Where the symbols take the units:
λ: s678->s29, s756->s395, s91->s705, s976->s609, s535->s836, s547->s889, s551->s704, s980->s119, s345->s209, s176->s58, s414->s300, s356->s312, s297->s291, s889->s522, s418->s741, s119->s518, s313->s216, s836->s942, s993->s533, s705->s729, s2->s278, s522->s265, s490->s716, s411->s176, s654->s940, s890->s389, s395->s318, s481->s297, s704->s616, s819->s904, s318->s551, s741->s385, s729->s535, s225->s499, s733->s164, s616->s955, s300->s858, s942->s720, s858->s819, s499->s2, s940->s943, s164->s481, s12->s313, s716->s980, s783->s356, s58->s225, s963->s756, s807->s247, s29->s383, s40->s903, s904->s828, s769->s411, s312->s678, s903->s330, s216->s976, s669->s418, s518->s290, s291->s40, s247->s865, s833->s547, s644->s169, s169->s769, s865->s398, s337->s141, s398->s490, s720->s956, s956->s151, s955->s91, s828->s337, s209->s708, s278->s733, s290->s654, s708->s177, s141->s993, s385->s986, s533->s833, s330->s807, s383->s345, s943->s783, s265->s890, s609->s644, s177->s414, s389->s669, s986->s963, s151->s12
σ: s678->s889, s756->s976, s91->s58, s976->s330, s535->s2, s547->s91, s551->s169, s980->s858, s345->s890, s176->s716, s414->s741, s356->s833, s297->s356, s889->s705, s418->s956, s119->s819, s313->s40, s836->s278, s993->s704, s705->s225, s2->s290, s522->s729, s490->s414, s411->s490, s654->s337, s890->s836, s395->s609, s481->s783, s704->s769, s819->s963, s318->s644, s741->s151, s729->s499, s225->s119, s733->s940, s616->s411, s300->s385, s942->s733, s858->s986, s499->s518, s940->s141, s164->s943, s12->s291, s716->s300, s783->s533, s58->s980, s963->s216, s807->s345, s29->s522, s40->s678, s904->s756, s769->s398, s312->s547, s903->s29, s216->s903, s669->s720, s518->s904, s291->s312, s247->s209, s833->s955, s644->s247, s169->s865, s865->s708, s337->s318, s398->s177, s720->s164, s956->s481, s955->s176, s828->s395, s209->s389, s278->s654, s290->s828, s708->s669, s141->s551, s385->s12, s533->s616, s330->s383, s383->s265, s943->s993, s265->s535, s609->s807, s177->s418, s389->s942, s986->s313, s151->s297
β: s678->s312, s756->s963, s91->s955, s976->s216, s535->s729, s547->s833, s551->s318, s980->s716, s345->s383, s176->s411, s414->s177, s356->s783, s297->s481, s889->s547, s418->s669, s119->s980, s313->s12, s836->s535, s993->s141, s705->s91, s2->s499, s522->s889, s490->s398, s411->s769, s654->s290, s890->s265, s395->s756, s481->s164, s704->s551, s819->s858, s318->s395, s741->s418, s729->s705, s225->s58, s733->s278, s616->s704, s300->s414, s942->s836, s858->s300, s499->s225, s940->s654, s164->s733, s12->s151, s716->s490, s783->s943, s58->s176, s963->s986, s807->s330, s29->s678, s40->s291, s904->s819, s769->s169, s312->s356, s903->s40, s216->s313, s669->s389, s518->s119, s291->s297, s247->s807, s833->s533, s644->s609, s169->s644, s865->s247, s337->s828, s398->s865, s720->s942, s956->s720, s955->s616, s828->s904, s209->s345, s278->s2, s290->s518, s708->s209, s141->s337, s385->s741, s533->s993, s330->s903, s383->s29, s943->s940, s265->s522, s609->s976, s177->s708, s389->s890, s986->s385, s151->s956
γ: s678->s40, s756->s904, s91->s547, s976->s756, s535->s265, s547->s312, s551->s141, s980->s58, s345->s807, s176->s955, s414->s490, s356->s297, s297->s151, s889->s678, s418->s177, s119->s225, s313->s986, s836->s890, s993->s943, s705->s889, s2->s535, s522->s29, s490->s411, s411->s616, s654->s278, s890->s345, s395->s828, s481->s956, s704->s993, s819->s119, s318->s337, s741->s414, s729->s522, s225->s705, s733->s942, s616->s533, s300->s716, s942->s389, s858->s980, s499->s729, s940->s733, s164->s720, s12->s385, s716->s176, s783->s481, s58->s91, s963->s819, s807->s609, s29->s903, s40->s313, s904->s518, s769->s704, s312->s291, s903->s216, s216->s963, s669->s708, s518->s499, s291->s12, s247->s644, s833->s356, s644->s318, s169->s551, s865->s169, s337->s654, s398->s769, s720->s669, s956->s418, s955->s833, s828->s290, s209->s247, s278->s836, s290->s2, s708->s865, s141->s940, s385->s300, s533->s783, s330->s976, s383->s330, s943->s164, s265->s383, s609->s395, s177->s398, s389->s209, s986->s858, s151->s741
κ: s678->s119, s756->s265, s91->s986, s976->s535, s535->s395, s547->s858, s551->s669, s980->s40, s345->s654, s176->s12, s414->s356, s356->s716, s297->s176, s889->s819, s418->s533, s119->s903, s313->s705, s836->s318, s993->s177, s705->s963, s2->s609, s522->s904, s490->s297, s411->s151, s654->s247, s890->s337, s395->s890, s481->s411, s704->s418, s819->s29, s318->s389, s741->s833, s729->s756, s225->s216, s733->s169, s616->s741, s300->s312, s942->s551, s858->s678, s499->s976, s940->s865, s164->s769, s12->s91, s716->s291, s783->s490, s58->s313, s963->s522, s807->s278, s29->s518, s40->s225, s904->s383, s769->s956, s312->s980, s903->s499, s216->s729, s669->s993, s518->s330, s291->s58, s247->s733, s833->s300, s644->s942, s169->s720, s865->s164, s337->s209, s398->s481, s720->s704, s956->s616, s955->s385, s828->s345, s209->s940, s278->s644, s290->s807, s708->s943, s141->s708, s385->s547, s533->s414, s330->s2, s383->s290, s943->s398, s265->s828, s609->s836, s177->s783, s389->s141, s986->s889, s151->s955

Each row, then its unit:
[0.53, -1.81, 0.92, 4.57, 10.38, -1.91, 1.54, 5.06, -3.0, -2.92, -0.64, 2.83, 3.84, 4.62, 1.62, -2.47, -0.75, -2.06, 0.21, 5.44, 1.7, -4.53, -3.32, -2.02, 0.34, -4.55, 1.33, 0.37, -5.58, -3.69, 6.93, -1.8, 0.61, 2.65, 0.09, 7.49, -1.04, -6.02, 0.16, -2.76, 4.14, 0.97, -0.37, -8.8, -4.96, 2.83, -2.48, 2.72, 3.67, -0.61, 5.98, 0.8, -0.61, 4.38, 6.32, -5.99, 3.94, -2.27, 4.41, -4.81, -4.83, 3.81, -1.11, 1.31, -10.52, 1.24, -3.17, 0.33, -3.48, 3.42, -0.14, -0.55, -0.83, 4.2, 1.79, -3.61, 0.75, 2.59, -3.18, -4.45, 0.32, -4.52, -1.01, 2.17, -0.66, -3.34, -0.03, -0.52, 2.13, 3.35, -0.35, -3.09, 3.42, -2.96, 8.42, -3.75, -1.01, 3.24, -3.73, 1.55, -3.83, -5.01, -1.15] -> s297
[0.64, 1.14, 0.2, 1.57, 7.82, 0.98, 0.27, 4.03, -4.55, -4.49, -2.65, 6.22, -1.71, 2.56, 2.68, -4.83, -2.94, -0.28, 4.04, -0.44, -2.1, -3.34, -4.79, -0.92, -3.29, -1.35, -0.59, -1.89, 2.72, 2.55, 9.2, -2.35, -0.11, 0.27, -0.81, 5.19, -2.35, -6.97, 0.31, 3.03, 1.61, 5.72, -4.23, -7.67, -1.26, 4.0, 0.59, 0.64, 3.46, -5.53, 2.23, -4.79, -3.11, 2.4, 2.54, -2.13, 1.53, -4.52, -4.58, -2.62, -7.7, -0.88, 4.47, 1.51, -6.76, 5.94, 0.87, -0.36, -2.35, 4.72, -2.16, -2.65, 2.74, 4.92, 3.44, 1.97, 3.83, -4.09, -5.55, 3.87, 5.73, 0.14, -0.95, 1.48, -1.79, -4.96, -4.24, -1.73, 0.86, 0.48, 3.66, 0.49, 1.35, -5.51, 8.63, -6.09, 1.15, 2.78, -3.75, 1.27, -2.89, -0.61, 0.52] -> s769

Start here and follow the symbols in turn, left to right. Where do you end up?
Answers are names.
[0.59, 5.6, -0.1, -6.87, -3.15, 5.86, 1.29, -0.7, -2.87, -6.51, -1.4, 3.92, -7.29, -2.56, 0.56, -1.64, -0.45, 0.13, 3.39, -4.75, -2.66, -2.9, -5.12, 0.06, -5.71, 8.04, -0.03, -4.13, 4.64, 6.25, 3.43, 1.77, 1.96, -3.31, -0.44, -3.6, -2.06, -1.02, -1.34, 2.01, -5.65, 2.21, -5.97, -0.11, -0.5, 2.58, 3.55, -2.77, -2.34, -4.8, -3.21, -1.84, -0.62, -2.13, -5.06, 3.64, -3.14, -3.76, -4.72, 0.5, -5.5, -2.58, 3.37, 3.56, 2.89, 2.2, 0.28, 2.1, -0.72, -2.43, -3.72, -3.56, 5.85, 1.67, -2.64, 1.1, -0.5, -8.77, -6.86, 5.65, 6.42, 1.87, 0.83, -0.85, -1.32, -4.46, -4.21, 3.09, -4.66, -2.51, 0.06, 6.35, -3.99, -3.69, 4.24, 3.69, -0.02, 2.86, 0.56, 1.05, 2.52, 2.98, 2.76]
λ: s769
[0.08, -0.38, -0.07, 5.1, 10.81, -1.89, 0.53, 4.48, -1.66, -3.33, -0.05, -0.06, 0.56, 3.93, -0.44, -1.16, 0.43, -2.58, -0.56, 3.47, 0.69, -1.83, -2.51, -2.46, 1.26, -4.89, -0.68, 1.26, -4.81, -3.45, 8.65, -2.97, 0.67, 3.73, 0.08, 7.83, -1.37, -7.04, 1.97, -1.48, 3.01, 1.44, 0.29, -9.66, -4.11, 2.95, -2.13, 2.44, 4.32, -1.19, 6.57, -1.9, -1.62, 4.29, 5.3, -5.85, 5.69, -1.86, 3.57, -4.47, -3.32, 2.85, -0.73, 1.72, -11.11, 1.86, -1.45, 0.46, -3.98, 4.28, 1.53, 0.29, -0.48, 5.53, 2.3, -2.32, 0.09, 1.75, -3.47, -4.32, 1.04, -3.38, 0.5, 1.35, -3.16, -3.5, 0.83, -0.73, 2.71, 3.15, -1.45, -2.89, 3.43, -2.45, 7.44, -2.99, -1.94, 2.79, -4.29, 1.42, -3.43, -4.67, -2.0]
σ: s297
[-1.17, -1.19, 1.74, 4.9, 9.51, -2.49, 1.38, 5.82, -3.42, -2.24, -0.63, 3.03, 2.91, 4.57, 1.59, -1.84, 0.47, -1.55, -0.02, 5.15, 2.66, -2.95, -2.85, -1.8, -0.15, -4.87, 0.12, 0.88, -4.43, -3.97, 8.38, -2.29, 1.35, 4.4, 0.2, 7.91, -0.46, -5.77, 1.25, -3.69, 2.93, 1.67, -2.49, -7.87, -3.96, 2.98, -1.51, 3.35, 3.91, -1.66, 6.29, -0.91, -2.36, 4.75, 6.44, -7.12, 3.07, -1.4, 5.32, -5.45, -5.3, 3.64, -1.4, 0.87, -10.41, 1.4, -3.57, 0.81, -2.3, 3.36, -1.14, -1.09, -0.86, 3.66, 2.36, -2.84, 1.67, 2.19, -1.72, -5.08, 0.45, -2.93, -1.77, 2.16, -1.17, -3.78, 0.45, -1.42, 1.68, 3.83, -0.76, -2.41, 3.37, -2.71, 7.57, -2.89, 0.47, 3.57, -3.86, 2.0, -4.2, -4.45, -0.58]
λ β σ γ: s297
[-2.2, 1.94, 1.15, 1.64, 0.39, 1.59, 3.14, 4.32, -4.88, -4.65, 3.52, 2.76, 5.42, 2.17, 0.17, -1.47, 3.03, -1.86, 0.05, 4.55, 2.33, -7.18, -3.82, -2.0, -0.68, 0.05, 2.42, -2.66, -10.07, -4.77, 3.61, 1.17, 3.21, 3.07, 1.66, 4.65, -2.06, -0.76, -0.91, -7.63, 0.32, -1.22, 0.03, 0.18, -6.3, 1.13, 0.0, -0.32, 0.91, -0.26, 6.09, 3.01, -2.5, 2.07, 3.9, -6.21, -1.57, -1.95, 10.4, -3.5, -4.93, 6.64, -1.66, 2.55, -6.25, -0.87, -7.97, 2.6, -2.48, -3.23, 0.56, 0.39, 0.11, 0.45, -1.65, -6.65, -1.47, 2.52, -3.26, -7.7, -2.62, -5.15, -0.22, 2.33, 1.29, -3.87, 0.61, 2.23, -3.64, 6.08, -6.05, -0.95, 0.12, 2.39, 8.54, 3.94, -1.74, 6.26, -1.15, 2.06, -1.14, -3.24, 2.33]
β β β λ: s769
[-0.19, 2.38, -0.06, 2.3, 7.52, 2.36, 0.45, 3.85, -3.88, -3.2, -2.92, 5.44, -3.12, 2.11, 1.6, -4.78, -3.43, 0.31, 3.23, -0.86, -1.64, -2.01, -3.97, 0.13, -1.9, 0.11, 0.2, -2.06, 3.47, 0.85, 9.52, -2.34, 0.16, 0.2, -1.92, 4.4, -1.36, -6.56, 1.33, 1.44, 2.04, 4.37, -4.0, -9.21, -2.17, 3.07, 0.12, 0.8, 2.83, -5.63, 1.74, -4.27, -1.55, 4.0, 1.59, -1.76, 1.17, -4.75, -3.59, -3.26, -8.66, -0.41, 4.18, 2.21, -5.8, 5.5, -0.31, 0.07, -1.66, 4.23, -2.99, -4.01, 3.24, 3.63, 1.79, 2.01, 3.52, -3.7, -6.16, 4.62, 5.39, -0.2, -0.76, 2.45, -2.85, -4.88, -4.71, -0.18, 0.83, 0.16, 3.61, 1.2, 0.87, -4.8, 9.24, -3.89, 0.8, 4.35, -4.44, 2.58, -2.53, -0.89, 1.69]
σ γ: s769
[0.51, -2.41, 0.3, 4.93, 8.86, -1.5, 0.82, 6.1, -2.73, -2.5, -0.31, -0.04, 1.69, 3.15, -0.2, -1.56, 0.4, -1.63, 0.58, 3.71, 1.28, -3.99, -1.62, -1.48, 0.56, -5.11, 0.09, -0.15, -4.08, -2.63, 8.57, -4.91, 1.27, 3.46, -0.14, 7.18, -1.06, -5.87, 0.05, -1.22, 3.22, 1.06, 0.79, -8.75, -4.14, 1.31, -2.31, 2.95, 3.7, -0.34, 6.72, -0.05, -1.16, 4.68, 5.77, -6.54, 6.14, -1.68, 2.43, -4.16, -3.21, 4.21, -1.43, 1.39, -11.09, -0.68, -1.48, -0.72, -4.31, 5.49, 1.43, 0.39, 0.29, 6.66, 2.31, -2.62, 0.5, 0.78, -3.74, -3.52, 1.65, -4.32, -0.27, 1.79, -3.66, -3.01, -0.3, -1.18, 3.23, 3.39, -1.01, -3.58, 3.43, -3.24, 7.8, -3.54, 0.28, 3.39, -4.96, 2.75, -3.41, -5.71, -3.33]
γ κ γ γ: s297
[2.12, 4.88, -1.78, -5.97, -3.31, 6.08, 0.69, 1.29, -0.49, -7.35, 1.17, 2.48, -8.09, -2.78, -0.34, -0.98, -0.03, -0.29, 2.47, -2.95, -2.55, -3.86, -4.97, -0.9, -4.8, 7.9, -1.27, -5.07, 4.76, 4.91, 2.54, -0.68, 2.6, -2.34, -1.53, -4.65, 0.6, -0.3, -1.31, 3.86, -5.38, 1.69, -6.26, -1.65, -0.3, 1.91, 4.7, -3.55, -2.05, -5.42, -3.42, -2.04, 1.04, -1.65, -2.45, 2.41, -0.93, -4.54, -5.78, 2.24, -4.8, -3.81, 3.44, 3.37, 2.29, -0.98, 0.2, 2.07, -1.85, -0.67, -1.58, -2.44, 6.99, 2.12, -2.96, 0.96, -1.98, -8.44, -6.49, 5.03, 5.62, 1.88, 2.59, -2.98, -3.22, -3.61, -3.32, 2.49, -5.43, -0.76, -1.07, 5.43, -3.02, -3.37, 2.99, 3.51, 1.55, 2.93, 0.06, 1.32, 3.14, 3.67, 0.94]
κ κ: s769
[0.85, 5.49, -1.75, -4.6, -4.3, 6.01, 1.74, 0.69, -1.26, -5.66, 0.23, 4.56, -6.0, -1.35, 1.09, -1.79, -2.05, 0.25, 2.88, -3.95, -3.28, -2.1, -5.3, -0.03, -5.37, 6.31, -0.55, -3.94, 4.08, 5.22, 3.73, 0.53, 2.76, -2.69, -0.18, -3.98, -0.2, -0.66, -0.45, 3.56, -4.93, 2.84, -5.16, 0.35, 0.19, 2.43, 2.25, -3.66, -3.22, -5.89, -4.32, -2.98, -0.52, -2.82, -4.29, 1.92, -3.33, -4.97, -4.92, 0.82, -6.75, -4.67, 3.38, 3.27, 4.0, 2.39, -0.09, 1.8, -0.53, -0.69, -2.31, -2.88, 5.36, 0.53, -2.95, 0.42, 0.7, -7.95, -6.16, 4.52, 5.93, 0.91, 1.0, -0.94, -1.25, -3.73, -4.86, 3.24, -6.58, -2.09, -0.57, 6.59, -3.64, -3.32, 4.87, 1.89, 1.44, 3.32, 1.15, 1.62, 1.96, 5.62, 1.91]
λ: s769
[3.71, 0.76, -2.35, 0.96, 4.02, 2.7, 1.9, 5.77, 3.7, -7.22, 3.21, -3.64, -4.48, 0.62, -1.93, 3.55, 3.56, -4.3, -0.32, 2.62, -1.46, -4.14, -5.69, -4.67, -0.77, 2.8, -1.45, 0.84, -2.07, -0.28, 6.97, -4.09, 1.62, 2.26, 0.91, 1.57, 0.78, -4.01, -0.67, 2.16, -1.97, -0.56, -3.21, -8.6, -3.25, 2.92, 1.76, -0.28, 2.48, -0.06, 4.6, 2.0, 1.76, 0.19, 4.44, -7.84, 8.88, -2.4, 0.56, -1.17, -1.28, 0.97, -3.35, 3.7, -8.8, -3.3, 1.63, 1.86, -6.33, 3.29, 2.72, 1.37, 5.84, 7.61, -2.2, -4.29, -2.6, -5.71, -6.31, -2.14, 3.73, -3.17, 4.39, -2.6, -4.83, -3.79, 2.52, 1.44, -1.65, 4.16, -5.63, 0.0, -0.86, -0.33, 5.25, 3.05, 0.36, 2.77, -6.23, 3.18, 1.39, -5.2, -3.33]
β: s769
